Each row of numbers belongs to one of the things below and depends on some of the facts about them. Some rows are named. Which thing is each other row?

Some rows with their names:
vopledrun: [-12  13  -2 -10  -5  -1   7  11  -9   3  18  -4   2   8  14 -19  -3   4
  -3   1   5 -13   5 -17 -12  -3  16 -15 -21   6  -8  11  -4   2  14]
stinuskas: [-32  21 -39   3  25  40   3  -5 -17  11 -17   5 -33 -22  16  22 -18  10
  -4   5   7 -45   8 -33 -37  -6 -31  36  15 -13   8 -19  -8 -10  26]
skigrom: [-55  -2 -46 -29 -11  33 -24   3  43   1  13   5 -53 -25  -8  62  -2  22
 -18 -11  -2 -76  11 -68 -30   2  33  24  17  20  47 -62  -6 -20 -62]
plavan: [-14  17 -12 -28  -3  -4  12   7 -10   8   4 -12   9  -3   4 -23 -11  12
   0  -5   6 -11   3 -16 -10  10   5 -19 -21   8 -10   4  -7   3   7]
dito: [-34  -2  -7 -46 -25  -6  -4  22  28  -1  29 -12  -9  -3  -8   8   6  10
 -15 -11   0 -38  11 -43  -3  -1  66 -20 -26  29  15 -16  -1  -6 -42]
bravim: [-17  -5  -2  -9  -6  15  12   2 -14  -3  20   5 -11  19   1  -7  -5   8
   7   4  25 -13 -15  13 -11   5 -12   0  22   9   0   9   9  -4  11]
labre: [-41  -5 -15 -37 -43  -5 -29  20  43  -8  34  11 -24  -1  -5  36   9  19
  -6 -10   3 -34  -7 -30  -5  13  42  -8  18  38  34 -31   0 -12 -69]
nuskis: [-28  34  -5  65  45  43  27 -12  57  13  27 -13 -35  23  21  -2 -17  41
   1 -12 -13 -68   6   8 -69  31  -9  -4  18 -15  22 -40 -12  -3  47]
leskil: [-13   3  -3  11   7  -9  13  11 -12  -3 -13  -4   5  -4  18 -31   4  -5
 -13  12 -12  11  19  -4  -5  -2  31 -24 -22  13  -9  13  -8   4  18]
skilil: [ -8  -6  -7  -7   2  16  17   7 -21   0   6   0 -12   7  -7 -12  -8  12
   5   6  25 -16  -8  20 -14   7 -26  -2  34   6  -3   1   7  -8   7]
leklamu: [-14  13  -9 -17  -4  -6  13   5  -9   6   0 -12   8   5   9 -35  -9   4
   4   1   8  -2   2  -7 -10   8  12 -14 -20   8 -10  13  -5   7  20]
tigim: [ 11   0   4 -17  -2  -3  14  19 -26   3  11 -13  16  11   1 -47   0   4
   4  13  13 -14   4  24 -14   2  -9 -21   5  -1 -22  22   9  -7  25]
moklir: [ -8  26  16   2  -4   3  10  -4 -20  -8  29   7   1  31  11  -1  -3   2
   3  -7  30  16 -25 -10  -2   3 -29 -12  17   8  -4  32  -2  -8  20]
duku: [-12 -19 -43 -93 -32  10  -9  12  53   5  23   0 -28   3  15 -13  -5  -6
   5 -23 -12 -16 -23 -26 -16  39  30   0  40  59  24 -49   4 -11 -71]
bogeso: [-26  10 -38   9  30  42  -2 -10  -5   9 -25   5 -34 -20  18  23 -13   0
  -4   7   5 -42   6 -20 -43  -4 -34  41  30 -12  15 -21  -6 -15  18]
dabrarik: [  1 -15 -23 -30  -3  18  17  19 -15  11  18  -1  -6  13  21 -15  -9   5
  11   9  20   1 -23  29 -18  16 -33   4  46  18  -6  -8  10 -10  12]
bitaza: [ 10 -18 -15 -20  -2  14   7  18   3  12  11  -1  -4  20  36 -11   1 -11
  10  12  14  17 -25  26 -19  17 -29   4  42  21   2  -2   6 -15   4]

Some facts about the things:
Π: points at; σ: sits directly inside; Δ: refers to; γ: belongs to class
belan Π: tiseduk
bitaza Π: ziton
bramener Π: stutri
brotegi Π: vefla
dabrarik Π: buvo
daliska Π: sizal
druse Π: dristu
duku Π: grozil
feplimen Π: sizal
gedrel Π: brazel
grozil Π: dristu
gunon Π: plestas
kasto Π: mifus
klezo Π: vefla
madol Π: bogeso
mitrom Π: vefla
nivuk Π: sizal
nobri Π: vefla
sepil Π: vefla
skator Π: sizal
skitu Π: fliduk
stebra Π: zogrofik
stigro Π: dristu
toge Π: gravu
truten Π: skibrak
tufafal Π: ziton
viplos Π: grozil
visik Π: sizal
voren Π: greklo
{babi bramener} σ skufudu
{bafegra bitaza bravim dabrarik fligu situr vofa} σ dalotres
{bafi brugam buvo granin mipu skator trori} σ ziton
{belan bubul fiplel fledral tivi trona vefla} σ mifus
{bikur pabras toge} σ namavil
{botek mubrum puven skebram trestin} σ kluki
{brazel daskal dristu gribre madol nobri pizim skitu} σ tresker
{brebo bridrodrur} σ mipu
{bronal nivuk sepil tristim} σ flustun
{brotegi felan fuvaros klopam vinu} σ skigrom
{brotule moklir tigim zomuba} σ brazel
{budro tezofe vopledrun} σ skibrak
{daliska stepezos} σ loskistal
{digresto dito droplekli flisto plestas skigrom vilafi} σ grizek
{dosto fiken grofla lamifir} σ rivustor
{drabre kasto nelir pligrel sedrir} σ gramos
{druse duku kitin labre plopes temol visik} σ droplekli
{feplimen gedrel leskil nitas taflas trali} σ sudogras
{fliduk flustun mitrom tralak zozal} σ stinuskas
{floplak kelustek klogrus pluplurom skilil} σ troza
{fosoten plavan zuzin} σ faflim
{gistas pibi} σ fliduk
{gramos kluflis plare stigro vopil} σ stebrok
{grastu greklo leklamu namavil pligrum zado} σ tupar
{gravu grelufam lezo plamam viplos voren} σ zogrofik
{gromas gunon klezo stutri truten} σ pligrum
{grotam stebra stibrapus} σ brugam
{grozil tiseduk} σ bogeso
{kluki patul rivustor skufudu} σ tisol
{laplur} σ fifesan
{lavek lostu} σ ranel
{mifus plebur siratrol} σ muflo
{nubun ranel roklur rosum} σ nuskis
{plaklal trudrun} σ tezofe
{sizal stosu stumel troplek} σ dristu
{stuza} σ flapan
{sudogras} σ brila
{troza tufafal} σ mogo
{babi} Δ skibrak
{bafegra budro gribre pabras tivi} Δ nuskis
{bronal tigim} Δ namavil
{brotule} Δ mitrom
{daliska grelufam} Δ muflo
{daskal plopes} Δ kasto
{digresto fiplel} Δ bridrodrur
{dito gravu stepezos} Δ mifus
{drabre viplos} Δ patul
{fledral mitrom} Δ flustun
{fosoten leskil} Δ vefla
{gistas} Δ grizek
{grofla trudrun} Δ pligrum
{gromas klopam stigro} Δ dalotres
{klezo trestin} Δ troza
{klogrus} Δ bafegra
{lavek} Δ tezofe
{leklamu} Δ gramos
{lostu plavan} Δ rosum
{madol zozal} Δ tupar
{nitas vilafi} Δ stinuskas
{nivuk} Δ dristu
{pibi} Δ brazel
{pizim plare} Δ rivustor
{plebur} Δ buvo
{plestas roklur vopil} Δ kelustek
{pligrel} Δ loskistal
{skator} Δ sudogras
{stosu vinu} Δ mipu
{stuza} Δ brugam
{temol} Δ ranel
{trali} Δ tresker
{tristim} Δ stutri
{trona} Δ fifesan
{truten} Δ mogo
{vefla} Δ tiseduk
{vopledrun} Δ stebrok
{voren} Δ tisol
{zomuba} Δ brila
{babi bafi bikur plaklal puven situr stutri troplek} γ q
{bafegra leskil pabras plestas sizal tristim visik vopil} γ c
{belan flisto floplak gistas laplur moklir pligrel stumel viplos} γ b
{bitaza brotegi fledral gunon mubrum plamam zuzin} γ h
{botek brotule tivi tralak trori vofa} γ m
{bravim fuvaros gravu plebur} γ j
{brebo bubul buvo dito grastu nitas patul pluplurom roklur stepezos stosu stuza truten} γ a
{bridrodrur greklo lamifir pibi voren} γ p
{bronal grofla kasto klogrus klopam skebram vefla} γ i
{daliska dosto fligu gribre lostu skator trali} γ f
{drabre fiken fosoten granin grotam labre plare rosum sepil toge vopledrun zado zomuba} γ d
{duku fiplel plavan siratrol taflas} γ n
{felan feplimen gromas lezo nobri plopes trona} γ g
{grozil kitin} γ l
{leklamu zozal} γ k
{nivuk sedrir stibrapus temol trudrun tufafal} γ o
{skitu vilafi} γ e

Rows to name:
No name comes twice in this set of rows, the named rows included.
[  3   2 -19 -30   4  11  24   7 -13  16   9 -13   6  13  32 -35  -6  -2
   0   5   5   7  -6   6 -17   5   3  -9   1  16 -15   3   4  -1  30] | truten
[-32   9  -4 -24 -34   4 -21  13  32 -10  49   7 -22  17  -4  46  11  14
 -10 -19  17 -21 -17 -55  -3   6  30 -10   6  30  30 -14  -6 -21 -51] | flisto
[  0  15  -3 -22  -1  15  20   1 -14   6  35   5  -4  30  30  -6  -5  -3
  -1  -7  26  25 -32 -13  -7   7 -17 -10  24  23  -7  10  -1  -8  25] | belan
[ 15 -49 -26 -64 -16  28   1  10  48  -3  17   1 -37   8   0 -29  10 -25
  -4  -8 -23 -24  -7  11 -17  26  32   3  67  58  24 -47  20 -31 -62] | druse
[ 35  15  -2 -41   6   9  10   0   1   9  24  -5   6  22  45 -40   5 -37
  -4 -10 -24   9 -11 -25 -19   7  13 -11   1  27 -14   8   1 -21  16] | viplos
[ 43  -6 -12 -60  14  29  22 -21  15   1   6  24 -29  20  60 -86 -11 -64
  14 -24 -47  16 -22  -4 -32  29  11   5  61  48 -18  -9  14  -6  28] | grozil
[-45  -3 -34 -45 -59   6  -3  37  65  19  55 -10  -4   7  31  55   2   6
   5  23  21  16 -18  -2 -37   1  -3 -12  73  58  16 -50 -12 -42 -44] | brotegi
[-35  46   1 -12 -34  -2  44  16  11  16  41 -35  31  12  20  18  -9 -10
  -3  23  38  53  11 -26 -23 -29 -22 -41   6  33 -29  12 -29 -37  34] | vefla
[-29   2  -6   7 -22  19  49   1  20  16  43 -13   8  35  42  17  -9 -18
  12  30  42  71 -26  26 -25 -14 -34 -12  64  40 -15   7 -13 -28  46] | nobri
[-28 -68 -74 -41  -7  14 -14  35  26  23  19  -2 -28  10  50  48  14  28
 -28   2  15  14 -35 -18  18  27  69  21  -5  50  55 -49   6  12 -49] | visik
[-29   7 -33 -41 -22  17  51  21  -3  28  37 -32  14  -4  30  -2 -16   4
   5  25  22  20   8   4 -36 -21  -3 -25  29  29 -34 -18 -11 -20  46] | mitrom

The same things again, as new rows of numbers:
Named rows:
stebrok: [ 57 -21  11 -14  14   8 -30 -34  13  47 -12 -31 -10  25  16]
vopil: [ 10 -36  -4  -9  23  24 -18 -60  10  41 -36   1 -23  -6   8]
troplek: [ 37 -40  18 -19  28  30 -16 -30  13  30 -20 -16  -9  10  16]
dristu: [ 61 -19   8 -17  15  21 -24 -41  15  46  -5 -33 -10  26  26]
stumel: [ 36 -39  21 -16  28  29 -20 -33  15  28 -19 -15  -9  13  14]
nivuk: [ 34 -58  27  -1  35  12 -14 -33   1  30 -32 -11  -2  -1   3]
toge: [ 37 -53  18 -29  30  16 -25 -37  -4  32 -27 -25  -5  16  -2]
puven: [ 41 -44  20 -22  32  35 -14 -32  12  28 -25 -16 -11  11  18]
grastu: [ 39 -42  20 -21  27  24 -14 -32  19  33 -23 -16  -7  10  18]
skufudu: [ 49 -31   6  -4  22  23 -33 -35   4  46 -17 -35  -8  19  26]
grotam: [ 40 -44  15 -21  38  17 -10 -40  10  30 -16 -20  -8  11   3]
mitrom: [ 43 -53  22 -17  19  19 -21 -32   5  30 -22  -8  -4  13  -1]
labre: [ 26 -22  -5 -15  23 -37  -5 -27  60  24 -10 -16  18  -2 -58]
grofla: [ 30 -53  12  -9  42  30 -14 -45   4  31 -23 -22  -1   4  18]
pligrum: [ 67 -19  16 -22  15  12 -30 -35  14  44 -13 -31 -15  29  18]
voren: [ 28 -60  11 -11  28  17 -19 -33   9  36 -20 -11   0   8   6]
flisto: [  8 -21  26 -15  18 -37  -6 -21  49  47   9   9   4  11 -28]

Which thing is each row?
No name comes twice in this set of rows, the named rows included.
[-25 -23  -5 -18  20 -36  -7 -52  51  58  -5  14 -18   1 -27] | plestas
[  7 -38   4  -8  15  26 -11 -52  15  41 -35  -1 -24 -11   5] | roklur
[ 59   4  -1 -30  -7 -24   1 -10 -15 -12  -7 -39 -25  47  39] | nuskis

The same things again, as new rows of numbers:
Known rows:
grofla: [  6  12  -3 -12  -7 -15 -41   8 -38  20 -21  20   0 -13 -27]
pligrum: [ -3  58   7  51 -10 -11 -21  22 -17  34   7   3  -2 -38 -31]
dristu: [ 17  63  12  56   2  -5 -41  31 -14   6 -15 -19  10 -15 -23]
gistas: [  7  11  -2 -14  -7 -12 -43  10 -35  16 -17  20   2 -11 -26]
patul: [  3  13  -3  -2 -14 -24 -63  18 -28  13  -2   7  -2 -12 -28]
muflo: [ -1  55   6  52  -9  -7 -27  24 -13  31   3   3   1 -35 -30]
plebur: [  8  13  -2 -16  -7 -13 -41  10 -36  18 -14  23   4 -12 -25]
tufafal: [  8  18  -1 -11 -11 -19 -48  20 -31   3 -23   7   0 -12 -22]
gribre: [ 12  39 -13  -9  -5  12 -84  15 -33  -5  -9  15 -16   1 -16]
pibi: [  8  10  -1 -15 -10 -11 -34  10 -33  13 -12  12   5 -13 -25]
grotam: [  4   7  -3  -3 -13 -14 -49  11 -30   6 -18  -6  -2 -13 -27]
trona: [  6  11  -1 -17 -10 -13 -32   9 -34  13 -11  13   3 -14 -25]
dosto: [  9  17  -6 -11  -9 -21 -50  13 -34  23 -10  29   5 -13 -25]
madol: [ 12  12  -1  -7  -5 -11 -50  15 -31  -5 -33   3  11  -5 -16]
ranel: [  0  55   8  51  -8  -2 -24  24 -12  29   0   3   1 -34 -30]
botek: [  7  15  -6  -8 -11 -19 -47  12 -33  20 -13  19   4 -15 -26]
stebra: [  7  17  -2  -9 -12 -19 -48  18 -31   4 -22   6  -1 -13 -22]

Rows to name:
No name comes twice in this set of rows, the named rows included.
[  7  38 -13 -10 -16   8 -72  17 -30  -4   3  -1 -27  -9 -22] | bafegra
[  9  12  -2 -17  -6 -13 -37  10 -34  18 -17  24   7 -11 -25] | gravu
[ 14   8  -5  -6  -4 -10 -53  10 -31  10 -25  17  17  -4 -19] | brotule
[ 11  36  10  37 -10  28 -34  44   7  29 -23  13  -7 -32 -41] | droplekli
[  8   1  -2  -1  -7  -7 -53   9 -29  -2 -28  -8   9  -5 -20] | zomuba
[  5  12  -2  -4 -13 -22 -61  19 -29   9  -7   7  -1 -10 -27] | buvo
[  6  18  -2 -10 -12 -19 -46  18 -33   6 -20   6  -2 -14 -23] | bramener

